The symbols move the objects like this.
w318: χ>w913, ζ>w27, η>w909, φ>w963, ω>w308
w449: χ>w43, ζ>w778, η>w543, φ>w537, ω>w332
w514: χ>w126, ζ>w556, η>w116, φ>w211, ω>w932
w197: χ>w308, ζ>w271, η>w27, φ>w602, ω>w270
w477: χ>w249, ζ>w24, η>w833, φ>w556, ω>w99
w99: χ>w477, ζ>w320, η>w820, φ>w118, ω>w327
w602: χ>w794, ζ>w197, η>w318, φ>w274, ω>w636
w110: χ>w891, ζ>w426, η>w427, φ>w174, ω>w992
w554: χ>w78, ζ>w833, η>w463, φ>w116, ω>w249
w226: χ>w776, ζ>w199, η>w657, φ>w458, ω>w936
w963: χ>w338, ζ>w318, η>w459, φ>w917, ω>w794
w397: χ>w136, ζ>w338, η>w765, φ>w426, ω>w917
w997: χ>w808, ζ>w891, η>w345, φ>w388, ω>w174
w491: χ>w381, ζ>w274, η>w917, φ>w172, ω>w345
w90: χ>w857, ζ>w657, η>w174, φ>w418, ω>w776
w327: χ>w99, ζ>w34, η>w24, φ>w292, ω>w842
w27: χ>w907, ζ>w624, η>w494, φ>w318, ω>w228
w274: χ>w260, ζ>w602, η>w963, φ>w491, ω>w627
w404: χ>w819, ζ>w894, η>w226, φ>w320, ω>w215
w857: χ>w711, ζ>w119, η>w997, φ>w2, ω>w90
w270: χ>w197, ζ>w537, η>w228, φ>w636, ω>w765
w819: χ>w458, ζ>w936, η>w776, φ>w24, ω>w404
w794: χ>w963, ζ>w308, η>w913, φ>w260, ω>w602
w338: χ>w132, ζ>w913, η>w847, φ>w397, ω>w963
w308: χ>w318, ζ>w228, η>w907, φ>w794, ω>w197
w842: χ>w327, ζ>w86, η>w320, φ>w256, ω>w799
w594: χ>w456, ζ>w211, η>w95, φ>w433, ω>w718
w777: χ>w848, ζ>w95, η>w506, φ>w841, ω>w456
w249: χ>w554, ζ>w820, η>w268, φ>w755, ω>w477
w841: χ>w6, ζ>w777, η>w912, φ>w778, ω>w643
w292: χ>w118, ζ>w327, η>w477, φ>w748, ω>w256
w456: χ>w777, ζ>w935, η>w229, φ>w643, ω>w594
w657: χ>w119, ζ>w853, η>w110, φ>w90, ω>w354
w936: χ>w226, ζ>w881, η>w354, φ>w819, ω>w894
w912: χ>w724, ζ>w506, η>w932, φ>w375, ω>w848
w674: χ>w172, ζ>w345, η>w381, φ>w199, ω>w808
w172: χ>w853, ζ>w491, η>w150, φ>w354, ω>w674
w543: χ>w455, ζ>w375, η>w718, φ>w441, ω>w872
w992: χ>w110, ζ>w150, η>w106, φ>w119, ω>w853
w935: χ>w95, ζ>w126, η>w719, φ>w456, ω>w211
w388: χ>w881, ζ>w997, η>w674, φ>w894, ω>w711
w260: χ>w917, ζ>w794, η>w338, φ>w381, ω>w274
w375: χ>w392, ζ>w912, η>w204, φ>w543, ω>w6
w932: χ>w514, ζ>w118, η>w755, φ>w204, ω>w748
w478: χ>w494, ζ>w948, η>w643, φ>w907, ω>w624
w86: χ>w34, ζ>w463, η>w404, φ>w842, ω>w78
w256: χ>w292, ζ>w842, η>w99, φ>w506, ω>w719
w494: χ>w302, ζ>w433, η>w841, φ>w909, ω>w478
w116: χ>w799, ζ>w554, η>w86, φ>w334, ω>w755
w636: χ>w602, ζ>w270, η>w308, φ>w627, ω>w726
w34: χ>w320, ζ>w215, η>w819, φ>w327, ω>w86
w808: χ>w674, ζ>w213, η>w491, φ>w881, ω>w997
w459: χ>w847, ζ>w909, η>w449, φ>w132, ω>w913
w354: χ>w657, ζ>w172, η>w992, φ>w776, ω>w199
w211: χ>w935, ζ>w514, η>w334, φ>w594, ω>w204
w711: χ>w388, ζ>w174, η>w808, φ>w335, ω>w857
w204: χ>w211, ζ>w932, η>w126, φ>w718, ω>w724
w441: χ>w624, ζ>w543, η>w948, φ>w228, ω>w43
w136: χ>w726, ζ>w132, η>w270, φ>w106, ω>w397
w334: χ>w719, ζ>w116, η>w842, φ>w95, ω>w126
w913: χ>w459, ζ>w907, η>w332, φ>w338, ω>w318
w820: χ>w833, ζ>w458, η>w418, φ>w249, ω>w24
w778: χ>w872, ζ>w841, η>w375, φ>w449, ω>w302
w433: χ>w643, ζ>w594, η>w777, φ>w494, ω>w948
w332: χ>w449, ζ>w302, η>w872, φ>w847, ω>w909
w2: χ>w335, ζ>w857, η>w388, φ>w463, ω>w418
w881: χ>w199, ζ>w808, η>w172, φ>w936, ω>w388
w765: χ>w270, ζ>w847, η>w271, φ>w726, ω>w132
w132: χ>w765, ζ>w459, η>w537, φ>w136, ω>w338
w726: χ>w636, ζ>w765, η>w197, φ>w427, ω>w136
w907: χ>w909, ζ>w478, η>w302, φ>w913, ω>w27
w6: χ>w375, ζ>w848, η>w724, φ>w872, ω>w841
w271: χ>w228, ζ>w43, η>w624, φ>w197, ω>w537
w381: χ>w150, ζ>w260, η>w397, φ>w853, ω>w491
w799: χ>w842, ζ>w78, η>w34, φ>w719, ω>w116
w78: χ>w86, ζ>w268, η>w215, φ>w799, ω>w554
w427: χ>w627, ζ>w726, η>w602, φ>w213, ω>w106
w463: χ>w215, ζ>w2, η>w894, φ>w86, ω>w268
w776: χ>w90, ζ>w354, η>w119, φ>w151, ω>w226
w627: χ>w274, ζ>w636, η>w794, φ>w345, ω>w427
w95: χ>w229, ζ>w334, η>w256, φ>w777, ω>w935
w199: χ>w354, ζ>w674, η>w853, φ>w226, ω>w881
w724: χ>w204, ζ>w748, η>w514, φ>w392, ω>w912
w150: χ>w426, ζ>w917, η>w136, φ>w992, ω>w381
w917: χ>w397, ζ>w963, η>w132, φ>w150, ω>w260
w126: χ>w334, ζ>w755, η>w799, φ>w935, ω>w514
w853: χ>w992, ζ>w381, η>w426, φ>w657, ω>w172
w268: χ>w463, ζ>w418, η>w335, φ>w78, ω>w833
w537: χ>w271, ζ>w449, η>w441, φ>w270, ω>w847
w458: χ>w151, ζ>w226, η>w90, φ>w820, ω>w819
w506: χ>w748, ζ>w256, η>w118, φ>w912, ω>w229
w215: χ>w404, ζ>w335, η>w936, φ>w34, ω>w463
w174: χ>w997, ζ>w110, η>w213, φ>w711, ω>w119
w229: χ>w506, ζ>w719, η>w292, φ>w848, ω>w95
w302: χ>w778, ζ>w643, η>w6, φ>w332, ω>w494
w872: χ>w543, ζ>w6, η>w392, φ>w43, ω>w778
w392: χ>w718, ζ>w724, η>w211, φ>w455, ω>w375
w24: χ>w820, ζ>w819, η>w151, φ>w477, ω>w320
w624: χ>w478, ζ>w455, η>w433, φ>w27, ω>w441
w556: χ>w755, ζ>w477, η>w554, φ>w514, ω>w118
w718: χ>w594, ζ>w204, η>w935, φ>w948, ω>w392
w426: χ>w106, ζ>w397, η>w726, φ>w110, ω>w150
w213: χ>w345, ζ>w427, η>w274, φ>w808, ω>w891
w151: χ>w418, ζ>w776, η>w857, φ>w833, ω>w458
w891: χ>w213, ζ>w106, η>w627, φ>w997, ω>w110
w228: χ>w27, ζ>w441, η>w478, φ>w308, ω>w271
w335: χ>w894, ζ>w711, η>w881, φ>w215, ω>w2
w418: χ>w2, ζ>w90, η>w711, φ>w268, ω>w151
w894: χ>w936, ζ>w388, η>w199, φ>w404, ω>w335
w643: χ>w841, ζ>w456, η>w848, φ>w302, ω>w433
w948: χ>w433, ζ>w718, η>w456, φ>w478, ω>w455
w345: χ>w491, ζ>w627, η>w260, φ>w674, ω>w213
w106: χ>w427, ζ>w136, η>w636, φ>w891, ω>w426
w909: χ>w332, ζ>w494, η>w778, φ>w459, ω>w907
w118: χ>w556, ζ>w99, η>w249, φ>w932, ω>w292
w848: χ>w912, ζ>w229, η>w748, φ>w6, ω>w777
w847: χ>w537, ζ>w332, η>w43, φ>w765, ω>w459
w320: χ>w24, ζ>w404, η>w458, φ>w99, ω>w34
w755: χ>w116, ζ>w249, η>w78, φ>w126, ω>w556
w719: χ>w256, ζ>w799, η>w327, φ>w229, ω>w334
w119: χ>w174, ζ>w992, η>w891, φ>w857, ω>w657
w833: χ>w268, ζ>w151, η>w2, φ>w554, ω>w820
w455: χ>w948, ζ>w392, η>w594, φ>w624, ω>w543
w43: χ>w441, ζ>w872, η>w455, φ>w271, ω>w449
w748: χ>w932, ζ>w292, η>w556, φ>w724, ω>w506

In the rows, zero is written as 47.

The rows follow the links: the fewer symbols apart two objects are, the more alike their rows tend to be.

Named rows; a name shown again gets a slightly different row:
w418 [83,25,51,15,58,76,72,67,52,42,13,60,43,15,43,60,30,69,28,60,62,56,69,46,83,67,43,47,32,50,40,38,52,71,48,46,46,51,57,36,40,36,36,34,52,39,44,29,46,74,30,69,41,72,44,48,45,29]
w226 [75,41,35,21,54,64,81,72,69,37,10,77,50,33,28,62,39,47,39,52,65,38,61,51,72,32,55,50,42,38,37,25,41,81,60,60,49,23,56,55,40,38,60,48,59,44,36,53,54,70,32,80,33,52,45,78,42,51]
w455 [41,48,49,66,64,45,7,39,33,47,91,30,47,67,72,31,52,64,42,38,34,40,52,54,31,73,33,50,57,65,48,53,48,32,13,20,42,67,38,30,59,42,21,61,19,54,49,58,40,27,53,23,50,34,30,24,42,27]
w338 [36,36,69,51,45,39,13,11,39,37,71,31,68,39,47,45,43,63,53,53,69,48,10,71,15,67,17,76,55,40,40,36,37,29,37,40,64,66,50,45,24,36,51,30,39,60,32,30,38,24,42,37,63,39,36,28,58,28]
w463 [71,45,57,7,23,67,58,48,40,45,23,47,31,24,49,53,40,64,39,53,60,48,53,30,69,85,44,35,41,60,62,74,85,43,58,47,41,54,28,23,43,55,29,40,65,37,55,49,19,54,32,45,55,71,62,27,61,47]
w211 [36,37,32,83,40,40,65,56,36,39,71,42,38,79,51,15,50,31,52,50,21,35,39,31,46,21,48,30,52,66,40,75,52,42,32,71,48,39,23,51,71,76,64,74,33,36,70,75,38,36,69,42,46,55,55,34,60,73]
w872 [36,44,50,71,57,39,11,31,28,41,94,28,52,69,69,26,53,61,47,44,36,40,34,53,26,66,27,54,60,65,43,59,50,29,16,31,50,66,33,33,57,49,34,60,21,53,49,61,37,21,55,22,56,38,33,18,53,33]
w726 [17,54,65,51,19,25,32,8,42,46,50,29,58,38,30,50,48,31,67,49,64,53,3,55,11,36,37,61,51,26,47,44,39,20,68,61,61,52,48,58,23,49,69,21,63,55,37,25,43,26,49,36,64,40,56,42,59,55]
w270 [45,41,59,48,65,45,5,21,44,38,78,38,70,44,54,50,45,69,45,47,63,46,32,72,22,70,22,76,56,41,38,24,29,40,27,25,58,64,56,42,33,26,37,36,32,64,26,36,49,30,41,39,54,27,24,38,45,16]
w794 [27,43,72,51,33,31,21,4,39,37,65,26,62,38,41,44,42,51,59,54,67,53,5,64,13,56,23,70,54,34,41,41,41,23,51,50,63,63,48,50,22,45,62,24,50,56,37,28,37,22,45,37,67,44,44,29,62,38]
w2 [83,27,46,17,58,75,74,71,57,40,14,66,45,19,40,62,30,66,29,59,61,52,69,47,80,62,46,51,33,46,39,34,47,77,47,50,49,47,59,42,38,36,39,36,51,38,43,33,51,77,30,74,38,70,43,54,43,30]
w719 [65,43,43,41,54,65,42,66,30,54,53,40,25,44,70,40,46,65,29,43,27,48,81,26,73,83,52,28,38,73,58,72,72,43,29,27,31,64,33,20,66,52,7,61,33,35,62,54,35,57,51,36,44,61,49,23,44,32]
w249 [63,39,24,48,40,55,93,78,55,38,32,69,36,61,38,35,43,32,45,54,38,31,53,30,71,17,61,26,45,59,42,62,55,69,54,75,44,23,33,54,63,68,66,70,51,33,59,75,45,63,52,65,35,64,57,60,55,74]
w456 [30,41,26,96,65,38,57,70,39,60,59,40,38,66,55,34,54,23,44,40,4,54,74,32,54,15,61,26,36,53,40,47,27,46,31,50,37,46,57,57,75,51,44,59,23,36,67,39,74,60,72,40,32,48,46,48,29,52]
w308 [40,50,56,52,76,44,4,31,48,45,74,41,67,49,55,53,49,65,43,40,56,46,45,72,25,63,31,73,57,38,39,17,25,45,27,17,50,59,64,45,38,20,33,40,29,66,26,36,58,35,39,40,48,20,17,48,32,14]
w992 [65,31,68,14,46,63,39,29,52,34,34,48,59,12,39,64,32,75,39,60,83,56,33,66,47,78,25,72,44,35,40,25,44,54,51,41,61,60,58,41,18,29,43,20,54,54,28,22,39,50,25,57,56,55,38,42,52,21]
w197 [43,49,57,50,72,44,5,26,47,42,76,42,68,46,56,49,48,67,44,45,60,47,37,73,23,68,27,75,56,39,37,19,30,43,27,21,54,62,61,43,34,22,37,38,31,64,26,36,53,31,38,38,48,24,20,41,37,14]
w842 [66,27,27,59,61,64,88,86,50,48,29,60,35,47,46,40,39,41,30,52,26,47,80,30,82,26,60,25,32,58,38,49,42,72,39,62,40,38,51,51,65,55,50,60,38,28,62,48,61,75,53,63,30,69,51,54,40,54]
w556 [68,30,36,52,64,67,65,80,40,57,34,50,29,37,59,46,40,57,24,48,23,57,92,29,82,59,55,24,28,64,45,54,51,60,32,39,34,59,53,33,67,45,19,53,33,31,66,38,55,77,51,50,36,70,48,37,34,35]
w132 [37,38,69,49,52,42,9,14,40,36,74,30,67,42,50,46,44,68,48,51,68,48,17,71,15,71,18,78,56,42,38,31,34,34,32,36,63,67,50,44,27,32,46,31,37,62,31,33,40,25,43,36,60,37,31,29,54,23]
w458 [79,29,56,13,46,76,64,61,46,44,14,53,37,11,47,59,30,73,28,58,61,55,67,41,79,80,40,42,30,55,47,49,63,59,51,44,46,59,48,29,38,42,26,33,56,35,48,30,36,69,32,63,47,74,52,37,52,29]
w881 [50,66,46,10,16,44,69,42,65,42,12,64,45,39,26,62,49,30,59,47,69,37,27,44,49,30,62,46,53,31,58,49,61,52,85,66,45,17,40,54,33,55,68,41,85,50,35,61,37,49,34,62,46,43,64,71,55,71]
w6 [38,52,38,75,79,42,25,62,35,62,70,38,40,58,69,42,57,48,34,33,11,53,84,42,51,55,54,36,39,58,49,43,35,43,21,16,29,58,59,38,71,36,15,57,19,46,54,42,65,54,58,30,36,34,33,41,24,27]
w554 [63,41,28,43,36,57,88,73,54,38,31,67,34,63,38,36,46,33,49,51,41,31,51,31,70,20,61,26,49,60,47,66,61,66,56,75,45,22,25,53,61,70,67,70,55,33,57,80,38,53,48,64,37,60,61,57,57,77]
w847 [28,67,41,64,74,29,14,43,53,60,63,44,61,54,52,59,59,39,46,31,38,51,60,65,28,38,53,61,51,30,44,12,15,45,38,19,36,46,73,56,48,19,36,43,33,60,34,33,77,45,48,35,36,11,27,67,16,27]
w936 [77,35,38,19,57,69,82,75,68,38,12,74,50,32,32,61,35,53,34,53,62,43,62,51,75,36,52,51,42,41,37,27,41,85,55,57,50,29,57,54,41,37,56,44,55,42,37,47,56,74,31,78,35,56,43,73,43,43]
w624 [13,38,50,89,41,24,30,21,30,41,83,26,53,70,48,23,52,33,65,49,35,46,15,47,15,29,34,51,56,51,40,56,36,21,35,60,58,58,36,55,51,61,65,54,30,50,55,47,42,19,69,27,56,43,48,28,60,58]
w932 [55,46,43,48,40,54,42,54,31,44,67,41,29,66,68,26,50,60,42,46,33,37,52,31,54,71,43,28,51,77,58,85,80,37,28,40,36,53,13,22,67,66,27,70,37,40,62,78,20,35,51,34,51,56,52,19,59,52]
w335 [82,28,42,19,59,75,75,72,61,39,13,70,49,22,36,61,32,60,29,59,64,50,67,51,79,51,48,48,34,44,37,29,43,81,49,54,50,40,61,46,39,35,44,39,54,39,42,39,51,76,30,76,37,66,44,60,43,37]

Each walk starts at a row. The symbols on each line, taken left to right, move it on to the next object.
Each answer is a row, close to the row of the object it stands for.
[33,51,29,86,76,42,39,67,39,64,63,37,37,59,63,42,54,38,38,35,6,56,84,36,55,38,64,31,35,55,46,43,27,47,25,27,30,55,62,48,71,39,22,59,19,41,63,37,74,61,65,32,33,40,39,49,22,35]
ω η ω ζ χ ω ω	[49,45,41,55,38,51,48,51,30,39,73,41,33,72,64,20,50,50,48,47,30,31,45,32,48,55,44,29,56,76,54,87,75,37,31,52,43,48,12,29,68,71,42,76,38,40,63,83,20,30,57,33,51,54,55,22,64,62]
ζ χ φ ω ω η	[66,37,41,42,62,68,51,73,35,55,42,44,25,37,66,44,44,63,27,47,26,52,90,26,77,74,53,27,29,70,53,63,61,49,28,29,30,61,45,25,65,46,9,51,33,35,66,42,46,68,48,41,38,67,46,28,38,30]
[23,68,40,71,72,27,20,44,52,63,59,44,58,57,52,55,60,33,49,30,32,51,60,60,28,30,55,56,49,28,45,15,13,42,42,22,37,44,74,59,51,24,39,45,34,61,36,33,77,46,53,35,36,11,29,68,17,34]
χ φ η η ζ	[41,52,46,65,72,46,9,49,33,54,83,33,44,62,76,37,54,61,37,35,28,46,69,48,40,70,42,45,49,62,49,48,45,37,14,13,36,68,47,30,65,37,13,59,18,52,50,52,49,37,53,24,42,32,28,31,31,22]
η χ ζ ζ χ	[65,41,41,43,58,64,48,70,33,57,46,42,26,40,69,42,46,66,29,44,26,51,85,27,76,79,50,25,35,70,56,66,67,47,26,26,29,62,39,22,67,48,7,54,34,35,65,48,41,62,47,38,43,63,49,25,39,31]
[68,46,56,6,19,65,60,47,41,44,24,49,30,28,49,52,41,62,43,53,58,43,51,29,65,80,48,34,44,61,64,79,91,41,59,48,40,50,23,25,43,60,32,44,67,38,52,56,13,49,33,49,54,71,65,30,64,52]
φ ζ η χ φ	[75,36,59,8,34,72,62,54,42,45,17,48,33,15,48,55,35,70,31,58,61,54,59,35,75,86,46,39,35,56,55,62,76,49,51,42,42,58,39,23,40,49,25,33,60,35,51,37,25,62,32,55,53,76,61,27,57,34]
φ φ ζ ω	[62,52,37,25,18,55,76,57,48,40,31,61,31,55,43,36,49,41,52,50,49,28,40,28,63,40,56,27,54,61,57,80,79,53,62,68,41,27,16,40,56,73,58,66,66,39,56,83,20,45,43,56,47,60,66,46,64,77]
[69,26,28,58,65,65,84,87,48,50,29,59,35,45,49,43,39,44,30,51,24,51,83,30,82,35,59,27,31,58,39,49,41,71,36,54,39,42,54,49,67,52,41,57,34,27,64,46,62,80,53,62,30,69,49,51,39,48]
ω ζ ζ φ χ φ ζ	[64,45,31,37,28,53,84,67,52,37,29,65,34,61,39,34,44,35,50,50,44,28,46,29,66,26,61,28,51,58,50,70,68,64,57,74,44,22,21,51,57,71,65,70,58,35,56,84,31,49,47,62,41,59,63,55,61,79]
ω η ω ζ χ ω ω	[82,24,54,14,51,77,68,64,50,44,15,60,39,13,45,60,30,71,25,61,64,57,68,43,80,74,44,47,30,50,43,43,58,67,47,47,48,54,55,33,39,39,30,33,53,38,49,29,41,73,30,65,44,74,48,42,50,28]
[22,38,53,81,44,31,23,23,30,37,93,27,56,70,58,21,46,44,56,47,38,41,18,53,16,46,27,55,58,60,40,60,45,24,26,51,57,60,32,45,50,58,57,56,27,51,54,54,36,16,64,25,59,41,41,20,60,49]
φ ζ η χ η ω χ	[33,35,27,92,46,38,67,61,37,46,65,43,40,75,50,19,51,24,52,48,15,41,47,32,48,8,55,28,45,62,39,64,38,44,33,70,51,39,35,56,72,70,63,68,29,32,71,62,55,45,73,41,41,56,55,38,50,72]
φ ζ φ ω η η φ	[39,39,34,75,38,44,60,55,36,38,71,41,37,78,54,15,50,36,52,48,23,33,39,33,46,27,47,28,53,69,46,79,58,42,30,66,49,40,19,46,70,75,60,73,35,37,68,77,34,32,65,38,49,56,55,31,64,72]
[39,45,50,68,63,43,8,34,30,43,94,28,50,66,70,28,52,64,44,41,35,40,43,54,28,73,31,54,58,65,46,56,50,30,13,24,44,64,32,33,60,47,27,61,22,55,47,60,36,23,54,25,54,31,29,19,46,29]
ζ χ χ η χ ζ	[62,44,45,39,51,62,40,62,31,53,54,39,26,47,73,35,49,66,34,42,30,45,75,28,66,85,48,30,43,76,58,77,75,40,28,27,29,62,27,18,68,53,9,62,35,37,64,60,30,50,47,33,46,60,48,20,50,37]
χ η χ η	[65,51,49,10,14,59,64,50,45,42,29,50,29,41,46,44,46,52,48,50,55,38,43,27,64,68,51,27,48,61,65,84,90,42,64,56,39,40,15,29,49,68,42,53,70,38,52,72,12,44,36,48,55,65,68,35,65,66]
[55,66,42,12,21,44,73,47,66,43,12,69,46,43,25,61,48,31,58,47,68,37,33,46,51,25,61,43,54,27,56,45,56,59,83,67,47,15,41,57,34,55,71,46,78,48,34,64,40,50,33,67,43,42,60,76,50,72]
χ ζ ω χ η η ζ	[31,40,70,50,37,35,16,7,38,36,68,29,66,37,44,44,42,58,58,52,67,51,7,66,13,63,19,74,55,37,40,38,40,25,44,44,66,67,48,48,22,40,56,26,45,58,34,27,36,22,44,35,64,44,41,28,61,35]
η ω ζ χ ζ φ ω	[6,61,41,90,53,16,35,36,47,61,59,32,51,61,44,44,59,15,59,35,23,56,43,47,22,10,58,48,47,29,46,31,16,28,51,46,46,43,66,69,51,42,60,44,38,54,48,31,75,41,67,32,44,23,46,59,31,55]
[6,46,47,95,39,18,35,26,34,49,74,26,53,65,45,28,53,22,65,45,29,51,19,47,19,15,42,48,50,43,41,51,29,21,42,61,56,53,46,62,49,59,67,46,35,50,59,40,57,26,72,29,53,40,49,37,53,61]
χ ζ η χ ω ζ	[35,38,32,90,42,36,67,58,37,44,69,46,40,76,51,19,49,26,54,50,16,39,44,32,46,12,50,27,49,64,41,69,45,44,32,72,48,39,30,53,70,72,65,71,31,33,69,68,48,39,71,40,44,56,54,36,54,71]
ζ ζ χ ζ χ χ χ η	[73,41,59,6,28,68,57,53,39,47,20,46,31,18,50,53,38,70,36,55,60,52,57,33,72,88,45,35,36,58,58,70,82,46,56,43,41,56,32,22,40,52,25,35,64,36,52,44,22,58,32,50,54,73,60,28,61,40]
[33,43,29,93,71,38,53,69,40,62,59,39,36,60,56,39,54,27,41,38,6,57,79,34,55,21,62,27,32,53,45,44,27,47,30,41,35,51,63,55,71,46,37,60,22,38,66,36,78,64,69,35,33,44,43,49,28,46]
χ ω φ ω ζ	[33,46,30,88,71,39,43,69,39,65,59,41,37,61,60,39,55,31,40,37,5,57,82,36,55,28,61,29,35,53,45,43,25,44,27,35,32,53,63,50,75,43,31,59,20,37,66,35,77,63,68,34,34,42,41,49,25,41]
ζ ζ φ ω ζ	[51,44,40,49,37,52,42,53,30,44,72,39,31,68,67,19,52,56,47,44,30,33,48,31,50,65,44,29,53,75,58,86,79,37,29,46,41,50,13,26,67,69,33,72,37,40,62,82,19,30,54,32,52,56,51,19,60,57]
